Below are the code and all the weights of a small trained network. Each question names an input and a class and asks about switching units off, where a switched-off unit gives its printed mean instead of its output.

import numpy as np


def w(rows, s, z=0):
    codes = np.array(rows[::2]) - 128.0
    scale = np.full(codes.shape[1], s)
    scale[-1] = z or s
    return codes * scale


def norm(h):
    return h / np.sqrt((h * h).mean(-1, keepdims=True) + 1e-5)


def f(y):
    return y / 2 * (1 + np.tanh(0.7978845608 * (y + 0.044715 * y**3)))


def log_softmax(a):
    a = a - a.max(-1, keepdims=True)
    return a - np.log(np.exp(a).sum(-1, keepdims=True))


def net(x, mask):
    res = np.array(x, float).reshape(1, 6) / 4 @ E
    u = 0
    for l in range(3):
        y = f(norm(res) @ A[l][:, :-1].T + A[l][:, -1])
        res = res + np.where(mask[u : u + 4], y, B[l][:, -1]) @ B[l][:, :-1]
        u += 4
    return log_softmax(norm(res)[-1] @ U[:, :-1].T + U[:, -1])


A, B = {}, {}
E = w([
[160,109,147,117,191,93],'x0',
[101,4,110,243,222,100],'x1',
[69,113,228,122,101,104],'x2',
[166,243,155,204,115,178],'x3',
[171,143,158,107,169,110],'x4',
[73,198,136,58,216,155],'x5',
],0.0038)
A[0] = w([
[187,247,51,224,158,178,230],'L0N0',
[99,55,149,255,191,94,109],'L0N1',
[100,163,83,153,137,150,1],'L0N2',
[86,210,150,143,159,132,154],'L0N3',
],0.0055,0.00066)
B[0] = w([
[141,72,122,78,120,91,231],'L0N0',
[100,174,92,174,151,147,252],'L0N1',
[133,140,119,2,162,137,130],'L0N2',
[152,103,126,165,162,176,162],'L0N3',
],0.0093,0.0038)
A[1] = w([
[253,209,74,185,128,133,250],'L1N0',
[145,127,149,167,150,122,15],'L1N1',
[22,50,57,160,75,120,194],'L1N2',
[108,75,173,126,194,178,117],'L1N3',
],0.0049,0.002)
B[1] = w([
[192,219,89,92,2,31,231],'L1N0',
[81,97,154,81,170,185,104],'L1N1',
[236,169,137,77,138,108,254],'L1N2',
[184,115,171,54,135,199,154],'L1N3',
],0.0052,0.0029)
A[2] = w([
[78,124,178,169,91,158,17],'L2N0',
[78,152,254,189,127,102,2],'L2N1',
[105,95,161,48,200,187,198],'L2N2',
[72,107,230,179,106,160,41],'L2N3',
],0.007,0.0014)
B[2] = w([
[52,51,94,2,65,152,110],'L2N0',
[184,95,69,32,123,63,155],'L2N1',
[182,134,134,164,2,144,252],'L2N2',
[138,89,13,28,164,120,138],'L2N3',
],0.0073,0.0025)
U = w([
[169,105,158,156,110,108,177],'0',
[50,210,135,143,166,106,253],'1',
[116,89,44,2,189,64,22],'2',
[143,151,146,148,130,143,103],'3',
[154,127,169,213,83,240,68],'4',
],0.0054,0.0027)

Each question gives the input, the list of numbers given to net, and the class t.
The units are the neurons (one row each of A and B). Each row of codes is followed by its name. A weight is (code - 128) times the scale printed after its matrix; where a second scale follows, it is the last column's (A, B and U).
mask holds one flag per neuron, layer by layer. A switched-off neuron (its flag False) gives its mean, the last column of its row in B, instead of its output. The means were averaged over made-up inputs and are rounded, as every weight is.
A unit's drop is (log p(t) with every unit on - log p(t) with that unit switched off) / (log p(t) with every unit on - log p(t) with every unit switched off).
The circuit of an input: a set's keep is (log p(t) with only the set's units on - log p(t) with every unit switched off) / (log p(t) with every unit on - log p(t) with every unit switched off). Starting from all 12 units, units are removed one at a time, each time the one whose removal leaves the highest keep (on an exact tie, the one counted first), for as long as the keep stays at least 0.8.
units of the circuit, in order: the units of the circuit, biggest drop first
unit that matters most: the unit with the biggest drop
top k neurons: the k neurons with the biggest drops, biggest first
top k neurons in layer l: the k neurons of layer l with the biggest drops, biggest first
drop when u is switched off: that unit's drop, to one decimal
input [0,3,8,5,3,6], class 2: units of the circuit, in order : [L2N1]
input [4,-3,4,1,1,-2], class 2: top 2 neurons : [L0N1; L1N2]
input [-3,-1,7,3,-4,6], class 2: units of the circuit, in order : [L2N3; L2N1]
input [-6,6,8,7,2,-2], class 2: units of the circuit, in order : [L2N1; L2N3]
input [-1,-2,5,-5,-2,7], class 4: units of the circuit, in order : [L2N2; L1N0]
input [-4,0,7,-5,7,-5], class 2: top 2 neurons in layer 0 : [L0N0; L0N2]
input [0,-4,-1,3,-5,8], class 4: top 3 neurons in layer 0 : [L0N3; L0N1; L0N0]
input [-5,5,-3,1,2,6], class 4: top 2 neurons in layer 1 : [L1N0; L1N3]
input [7,5,6,-1,-5,8], class 4: top 2 neurons in layer 1 : [L1N0; L1N3]
input [-7,2,-3,-2,3,6], class 4: top 2 neurons : [L2N2; L1N0]
input [-4,-3,5,-4,7,8], class 4: top 2 neurons : [L2N2; L0N3]
input [2,-4,8,-1,5,-6], class 2: top 2 neurons in layer 1 : [L1N0; L1N2]
input [5,3,1,0,6,7], class 4: top 2 neurons : [L2N2; L1N3]
input [7,-4,-2,-4,4,8], class 4: unit that matters most : L2N2
input [8,3,-3,4,0,6], class 4: drop when L0N0 is switched off : 0.2
input [-6,-3,0,-5,-5,6], class 4: drop when L1N0 is switched off : 0.4
input [5,-2,4,3,-1,-1], class 2: drop when L0N1 is switched off : 0.4
input [-6,-2,7,-2,1,-2], class 2: drop when L1N0 is switched off : 0.2
